Below are the code and all the weights of a small trained network. Each question names an input and a class and asks about switching units off, where a switched-off unit gives its printed mean instead of its output.

import numpy as np


def w(rows, s, z=0):
    codes = np.array(rows[::2]) - 128.0
    scale = np.full(codes.shape[1], s)
    scale[-1] = z or s
    return codes * scale


def norm(h):
    return h / np.sqrt((h * h).mean(-1, keepdims=True) + 1e-5)


def f(y):
    return np.maximum(y, 0)


def log_softmax(a):
    a = a - a.max(-1, keepdims=True)
    return a - np.log(np.exp(a).sum(-1, keepdims=True))


def net(x, mask):
    res = np.array(x, float).reshape(1, 5) / 4 @ E
    u = 0
    for l in range(2):
        y = f(norm(res) @ A[l][:, :-1].T + A[l][:, -1])
        res = res + np.where(mask[u : u + 3], y, B[l][:, -1]) @ B[l][:, :-1]
        u += 3
    return log_softmax(norm(res)[-1] @ U[:, :-1].T + U[:, -1])


A, B = {}, {}
E = w([
[127,144,130,128,135,106,138,125,140,130],'x0',
[254,137,145,148,98,34,86,114,41,141],'x1',
[101,90,224,196,47,70,65,133,188,101],'x2',
[27,217,201,56,167,218,209,205,137,92],'x3',
[117,137,130,118,122,120,126,119,138,136],'x4',
],0.0067)
A[0] = w([
[148,177,254,138,116,138,92,197,149,162,4],'L0N0',
[127,53,58,164,185,164,109,65,249,94,59],'L0N1',
[135,90,131,134,174,130,27,159,252,62,151],'L0N2',
],0.0052,0.0036)
B[0] = w([
[206,117,176,217,148,116,207,14,133,56,198],'L0N0',
[172,74,103,108,68,48,158,54,158,41,235],'L0N1',
[2,161,65,171,100,156,141,177,120,164,254],'L0N2',
],0.01,0.0032)
A[1] = w([
[190,21,47,3,160,131,111,76,199,67,83],'L1N0',
[198,118,122,117,164,111,17,81,130,196,60],'L1N1',
[188,211,186,77,110,131,156,187,52,117,3],'L1N2',
],0.0058,0.0036)
B[1] = w([
[194,174,187,155,212,132,118,118,131,10,254],'L1N0',
[45,93,147,59,166,144,104,195,42,168,226],'L1N1',
[210,140,106,113,46,174,132,118,166,177,211],'L1N2',
],0.012,0.0033)
U = w([
[201,131,192,177,155,86,176,66,152,27,254],'0',
[90,47,56,200,48,80,98,80,218,79,28],'1',
[97,173,54,45,206,230,190,222,202,155,93],'2',
[56,140,198,175,98,185,194,179,206,147,133],'3',
[220,73,70,79,221,109,78,167,41,216,115],'4',
[135,32,204,165,64,55,33,167,103,210,149],'5',
[239,178,125,56,2,241,173,152,131,219,73],'6',
],0.0077,0.004)

Each question gives the input, the list of numbers given to net, and the class t.
The units are the neurons (one row each of A and B). Each row of codes is followed by its name. A weight is (code - 128) times the scale printed after its matrix; where a second scale follows, it is the last column's (A, B and U).
mask holds one flag per neuron, layer by layer. A switched-off neuron (its flag False) gives its mean, the last column of its row in B, instead of its output. The means were averaged over made-up inputs and are rounded, as every weight is.
A unit's drop is (log p(t) with every unit on - log p(t) with that unit switched off) / (log p(t) with every unit on - log p(t) with every unit switched off).
The circuit of an input: a set's keep is (log p(t) with only the set's units on - log p(t) with every unit switched off) / (log p(t) with every unit on - log p(t) with every unit switched off). Starting from all 6 units, units are removed one at a time, each time the one whose removal leaves the highest keep (on an exact tie, the one counted first), for as long as the keep stays at least 0.8.
units of the circuit, in order: the units of the circuit, biggest drop first
unit that matters most: the unit with the biggest drop
top k neurons: the k neurons with the biggest drops, biggest first
top k neurons in layer l: the k neurons of layer l with the biggest drops, biggest first
drop of u: that unit's drop, to one decimal
input [-2,0,-3,-4,-7], class 0: unit that matters most : L1N0
input [-1,-8,-1,0,-5], class 0: units of the circuit, in order : (L0N1 L1N0)
input [-7,1,-2,1,-6], class 6: units of the circuit, in order : (L0N1 L0N2 L1N2)
input [5,1,0,-5,-8], class 4: top 2 neurons : (L1N1 L0N0)
input [-3,-5,0,-6,1], class 0: top 2 neurons : (L0N1 L1N0)
input [8,-3,1,0,5], class 1: top 3 neurons : (L0N2 L0N1 L1N1)
input [-5,1,-1,3,-7], class 6: units of the circuit, in order : (L1N2 L0N2)
input [1,-5,0,0,4], class 0: top 3 neurons : (L0N1 L1N0 L1N1)
input [-5,1,-1,6,0], class 6: top 2 neurons in layer 1 : (L1N2 L1N0)
input [-5,5,-7,2,8], class 6: top 2 neurons : (L1N2 L0N1)
input [-8,1,-3,1,-1], class 6: units of the circuit, in order : (L0N1 L1N2 L0N2)
input [-8,1,-1,5,4], class 6: units of the circuit, in order : (L1N2 L0N2)
input [-5,-6,0,-4,6], class 0: top 2 neurons : (L0N1 L1N0)
input [0,2,0,5,-6], class 6: units of the circuit, in order : (L1N2)
input [-3,2,2,-1,-5], class 5: top 2 neurons : (L0N1 L1N0)
input [-4,5,0,2,-1], class 6: top 3 neurons : (L1N2 L0N1 L1N0)
input [-6,-3,-1,-7,-1], class 0: drop of L1N0 : 0.9
input [0,3,-6,5,-2], class 6: drop of L1N2 : 0.6
input [-2,-4,-2,-1,-7], class 0: drop of L1N0 : 0.2
input [1,5,-2,3,-1], class 6: units of the circuit, in order : (L1N2)
